Below are the code and all the weights of a small trained network. Each question names an input and a class and asks about switching units off, where a switched-off unit gives its printed mean instead of its output.

import numpy as np


def w(rows, s, z=0):
    codes = np.array(rows[::2]) - 128.0
    scale = np.full(codes.shape[1], s)
    scale[-1] = z or s
    return codes * scale


def f(y):
    return y / 2 * (1 + np.tanh(0.7978845608 * (y + 0.044715 * y**3)))


def log_softmax(a):
    a = a - a.max(-1, keepdims=True)
    return a - np.log(np.exp(a).sum(-1, keepdims=True))


def net(x, mask):
    res = np.array(x, float).reshape(1, 8) / 4 @ E
    y = f(res @ A[0][:, :-1].T + A[0][:, -1])
    res = res + np.where(mask, y, B[0][:, -1]) @ B[0][:, :-1]
    return log_softmax(res[-1] @ U[:, :-1].T + U[:, -1])


A, B = {}, {}
E = w([
[126,130,128,128,129,129,127,127],'x0',
[126,127,124,129,128,126,132,128],'x1',
[255,193,91,97,73,164,143,129],'x2',
[124,130,129,126,127,126,126,128],'x3',
[105,199,101,212,198,207,108,201],'x4',
[170,68,96,114,210,221,130,54],'x5',
[102,191,144,198,99,126,125,28],'x6',
[129,126,128,131,129,127,130,129],'x7',
],0.0056)
A[0] = w([
[144,34,123,61,155,127,120,249,56],'n1',
[97,194,128,185,187,200,120,210,7],'n2',
[255,188,128,116,75,149,130,120,88],'n3',
[38,68,137,151,156,101,131,117,96],'n4',
[147,87,127,119,173,181,125,78,110],'n5',
[154,94,141,109,188,173,114,77,105],'n6',
[74,195,156,120,63,36,121,209,72],'n7',
[53,85,149,133,168,99,111,113,89],'n8',
[100,168,139,176,111,118,117,30,121],'n9',
[137,82,124,114,176,200,134,70,116],'n10',
[106,161,138,178,107,127,127,45,105],'n11',
[136,40,145,40,63,34,130,40,32],'n12',
[40,72,146,145,156,109,128,117,90],'n13',
[106,160,131,176,108,119,124,46,110],'n14',
],0.012,0.0019)
B[0] = w([
[72,141,148,7,174,78,175,172,242],'n1',
[93,151,119,187,206,225,119,93,254],'n2',
[240,131,101,83,92,155,127,115,221],'n3',
[219,149,108,105,90,147,131,121,216],'n4',
[109,118,148,181,81,81,116,132,197],'n5',
[105,108,148,171,88,81,104,122,197],'n6',
[100,76,153,208,52,50,102,100,251],'n7',
[202,135,108,106,97,149,124,114,202],'n8',
[91,126,139,55,156,99,160,169,205],'n9',
[97,108,141,183,66,66,118,122,216],'n10',
[101,121,136,65,161,106,145,167,191],'n11',
[83,160,113,215,211,227,110,118,255],'n12',
[216,136,104,105,96,149,127,122,212],'n13',
[102,118,135,70,159,106,146,165,188],'n14',
],0.02,0.0069)
U = w([
[83,168,111,195,204,225,109,100,2],'0',
[98,65,167,190,36,46,97,109,178],'1',
[254,144,80,75,79,156,132,113,219],'2',
[71,127,155,18,174,89,181,188,113],'3',
],0.0067,0.00075)

Each question gives the input, the list of numbers given to net, and the class t.
The units are the neurons (one row each of A and B). Each row of codes is followed by its name. A weight is (code - 128) times the scale printed after its matrix; where a second scale follows, it is the last column's (A, B and U).
mask holds one flag per neuron, in row order. A switched-off neuron (its flag False) gives its mean, the last column of its row in B, instead of its output. The means were averaged over made-up inputs and are rounded, as every weight is.
A unit's drop is (log p(t) with every unit on - log p(t) with that unit switched off) / (log p(t) with every unit on - log p(t) with every unit switched off).
The circuit of an input: a set's keep is (log p(t) with only the set's units on - log p(t) with every unit switched off) / (log p(t) with every unit on - log p(t) with every unit switched off). Starting from the 12 units with the biggest drops (on a tie, the unit counted first), units are removed one at a time, each time the one whose removal leaves the highest keep (on an exact tie, the one counted first), for as long as the keep stays at least 0.8.
units of the circuit, in order: the units of the circuit, biggest drop first
unit that matters most: the unit with the biggest drop
k most important neurons: the k neurons with the biggest drops, biggest first
drop of u: that unit's drop, to one decimal
input [-2,1,-5,-7,2,4,-1,-3], class 2: 4 most important neurons : [n7; n4; n13; n8]
input [-2,0,-5,6,3,2,5,2], class 2: units of the circuit, in order : [n4; n13]
input [6,-7,-7,-1,2,5,8,8], class 3: 3 most important neurons : [n9; n11; n14]
input [6,5,-3,-1,5,-2,6,-5], class 3: units of the circuit, in order : [n9]
input [-6,-6,5,-3,-8,-5,7,2], class 0: 2 most important neurons : [n12; n1]
input [-1,-7,-3,0,-3,-2,1,8], class 0: 2 most important neurons : [n12; n3]
input [-4,4,-3,0,-4,-2,2,-7], class 0: 2 most important neurons : [n12; n3]
input [4,2,-8,6,-6,6,5,-6], class 2: 3 most important neurons : [n4; n13; n8]
input [8,5,5,0,4,-4,-6,-4], class 3: 3 most important neurons : [n1; n12; n4]
input [-8,-3,2,-1,-4,6,-6,5], class 1: 2 most important neurons : [n10; n6]
input [2,7,-3,-3,2,-2,-2,3], class 2: 2 most important neurons : [n12; n10]
input [3,-5,-5,-8,4,-3,-3,-8], class 2: 3 most important neurons : [n12; n4; n13]
input [-2,-7,6,-8,3,5,8,-1], class 3: 2 most important neurons : [n9; n11]
input [-7,-1,2,5,5,7,8,1], class 3: 4 most important neurons : [n9; n7; n11; n14]
input [3,-8,4,1,2,-6,-4,-5], class 1: unit that matters most : n7
input [2,-5,2,7,-4,2,2,-3], class 0: 3 most important neurons : [n12; n1; n7]
input [-4,3,2,-8,-5,6,-7,0], class 3: 3 most important neurons : [n1; n7; n2]
input [-5,5,-7,2,-4,-6,6,-8], class 2: 3 most important neurons : [n4; n13; n8]
input [1,0,-4,8,0,6,6,-7], class 1: drop of n10 : 1.8
input [-4,8,3,-2,1,8,-8,8], class 1: units of the circuit, in order : [n10]
input [-6,2,4,2,1,-7,-5,3], class 1: drop of n7 : 2.9
input [7,5,-6,4,5,8,-6,0], class 1: drop of n10 : 0.7
input [-5,-3,-6,3,5,7,-7,4], class 1: drop of n10 : 1.6
